Each row is followed by its class.
[  4  -2  10   5   0   3  -2  -6 -10  13  -3  17  -4  -2 -30  -4   3  32
  -2  10 -13 -13  -8  -5  -6  -3  -1  -7   3  -4  -5 -11 -16  -2   6   8
   5   1   8   4   7  -1   2   0  10   3 -10   6   8  10  10  14 -14  -8
  14  -5   5   5   1   2   1  11   1   3  -3  -5  21   4 -14  -5   1   3
  21  -3   5   7   0]
j_607
[ -7  -4   5   2   1   0   3   4   2   0   4   3   2 -12   8  -8   4   7
   8   6  16  -2   3   0  -3  -1  -1  15  -2   0  -3   6   4   4   7 -25
  -2   1   2   4  -9  -7   0  -8  10 -13  -7  16  -5   0  -4 -14   7   3
   5  12   0   1   5 -11   0   7  11  -4  -8  -8   4   0  -5  -1   2   5
  -4   2   3   8   2]
j_664
[  5   3   5   0   0  -5  10  -1  -4   6  -1   7   5   2 -13   1   0   9
  -4  -4  -7   6  -2  -2  -4  -1  -2   1 -29   2  -2  -8  -1   4   4   0
   0  -2  11   2   8   1   2   1   9  -3   2 -10   5   3  11  -2  -4  -4
   4   1 -12   3   0   3  -4   9   7  -1 -10   3   3   3  -8  -3   3  -5
  -1   2  -1   0   0]
j_607
[ 1  1  4  7 -1  4 -3  0  6  1 -1  6  2  1 -9 -6  0  8 -2  3  8  4 -3  3
 -8  3 -4  6 -4 -3 -3 -2 10 -3 -2 -8 -6 -1 -3 11 -1  1  0 -6  3 -9 -9  7
 -3 -1 -4 -7 -2 -3  2  3  7  1 -3 -7  1  7  3  3  9  0  8  1  4  1  0  2
  2  0  9  8  6]
j_664
[ -1  -2  -5  -5  -1  -1   7   4  -6  -2  -6  -4   4 -13   3  -3  -1   1
  -1  -4   4   5   7  -3  -6   3  -1   5  -6   2   4   3   8  -2   7 -13
  -5   2  -2  -3   5  -7  -4   0   3 -16  -3  -3   1  -3  -3   0   6   0
   2  10   4  -4   4  -6  -1   3   9  -4  -4  -7  22   3  10  -1   6  -2
  -9  -4   1   5  -2]
j_664
[ 30  -3   0   3  -8  14  -6   7   4 -14   3   9   4  -3   1 -14   5 -10
  -1   3  14  10   9   6   2   2   2   6  -4   5  -1   9  17   0   4  -9
 -12  -6   3  13 -10  -7   1 -13  -2 -14 -13  13  -4   7  -2 -19  12   4
  11   8   2  -3   3 -18   3   6  -6   2  -2   0 -12  -6   6   4   5  -2
   1  -4   9  24   2]
j_664
[ -3  -2  -3   5   2   5  -6  -5 -13  -5  -1   1  -7   1  -7   0  -2   6
  -1   2  -3  -8  -8   5   5   9   6   0   8  -9  -5  -3  -2   3  -7  -4
   3  -1  -8   6   1   1   2  12  -2   8  -5   9  -1  -4  -3   1   6   3
   9  -7   1  -1   0  -1   4   3  -4   3   6  -6  11  -1  -4   7   0   6
   3   3   5  14  -6]
j_607
[-12  -2  -4   2  -2  10   6   1   7  -2   3   8   8  -3  18  -8  11  -1
  -2   3  18   6   3   3   7   3   1  13  -6  -4   0   6  10  10   0 -22
   4  -1   2   0  -3  -1   2  -6   6 -11   0  10  -5  -4  -5 -12  11   4
  -7   9  -8   3   7  15  -8   5   1 -11 -10  -2   2  10 -15  -3  -3   0
  -3   7  -3  -4   2]
j_664
[  3   1   1   3  -7   6   6   0  -4   7  -5  14  10  -5  -6  -8  -6  10
  -3   3   9   9   1   1  -4  11  -4  13 -15   2  -6  -3   7   6   8 -20
  -5   3   9   4   0  -1   4 -10  19 -21  -9   5  -4   0  -3  -6  -1  -3
  11  11   0   3   6  -9  -5  16   5  -3 -11   0   1   2 -12  -5   1  -3
   4   4   2   1  14]
j_664
[ -1  -1   1   0  -1   1   8   1  -4  -2  -8  10   8 -14  -1  -8  -1   7
   0   0   7   2   6  -1  -2   2   2  11  -8   1  -1  -3   2   6  10 -13
  -3   9   6   0   1  -4   3  -8   7 -13  -6   0  -1   3   7  -5   6  -1
   8   7  -4  -2   4 -17  -6  13   6  -4 -16  -7   4  -2 -11  -1   5  -3
   5  -3  -2  13   1]
j_664
[ 14   3   9  13   3  13 -13  -2   1   2  -4  16   3   3 -28   0   2   1
 -13   5 -11   5  -8   9   1  -1   2   0  -6  -2  -8  -7   6   1   2   8
  -9  -3   4  13   0   0   5  -5   7   7 -16   5   3  10   6   3   0  -1
  10  -7  -2  -1   1  -6  -2  14 -11   0   4   9  11  -9 -10   2  -3  -2
  22   5   8  17  -1]
j_607
[ 11   2   2   6  -4   1   4   5  10   1  -2  15  11  -1  -8 -16   1   9
  -2   6  13   9   6  -2  -1   6  -1   7  -7   9  -3   0  10  -3  16  -9
 -24   2   5   3  -3  -1   8 -14  12 -14 -16  13  -8   5  -1 -11   2  -1
  13  18   7  -8   6 -12   3  14   4  -5  -4   1   5  -4 -10  -6   4 -12
   8   3   5   5   8]
j_664
[  8  10   8   0  -7  -7   9   0   1  -5 -11  -2  21   0 -14   2   1 -16
 -12 -11   1  31   4   2  -9   9   3   4 -12   6   0  -6  14   1   5   1
 -13 -10   9  -6  14   2  -1   0   1  -6   3 -25   2   1  10  -1  -2  -5
   1  11   2  -3  -3   1 -14  10   3  -8  -4  15   3  -1   0  -3   5  -5
  -5   4 -13 -11   2]
j_607
[  5   0   7   1   1   0   2   3  -5  -1  -6   9   8  -7 -12  -1   4   7
  -5   1  -3  -2  -3   7   0   0   0   2  -5   2   0  -4  -6   4   7   0
  -1   4   8   0   2   2   4  -4   8   2  -1   1  12   4   5   5  -4   7
   7  -2   3   0   1   1  -6  17  -2   0  -9   3   7  -5  -7  -2   2  -8
   0   2   0   3   0]
j_607
[ -4   7   4   2  -5   6   0  -5   2  -5  -4   8  21   6  -3   3  12 -16
 -14  -7 -16   7  -5   8  20  -3   8   2  -5  -7  -2   2  -1  18  -4   5
  -6 -11   9  -6  -5   2   5  -4   2  13   2  -6  -4   3  10   0   3   1
   2  -7 -15   8  -1  18 -11   8 -17   1  -8  15   4  -6 -20  -4  -9  -3
  13   7  -7  -6   1]
j_607
[ -5   1  -2   3   1   4  -1  -8  -4  -1  -2  10   8   0   8  -3  -1  -4
  -8   1   6  -5  -4  24   8  -1   0   5  -1  -6  -7   8   2   6  -2 -12
 -16  -4  -2   2  -9   1   5 -16   3   1  -3   3  -5  -2  -2  -6   6   9
   0   2 -10   5   6   1  -2   3  -4   3  -4   1   5  -6  -9  -1  -3  -3
   4   6   4   1   1]
j_664
[  7   2  10   1  -8  -3  10   3  -3   3  -5  14  12   0  -9 -10   4   5
   9  -4  -1   4   9  -4  -4   5  -1   3  -9   4   5  -6   0   3  17  -5
   0   2  20  -5   0  -5   6 -10   8  -9  -4   1   6  10  12   5  -5  -4
  12   3  -8  -1   1  -8  -5  16   3   4 -22  -2   7   5 -12  -9   5  -5
   4   4  -5  -3   7]
j_664
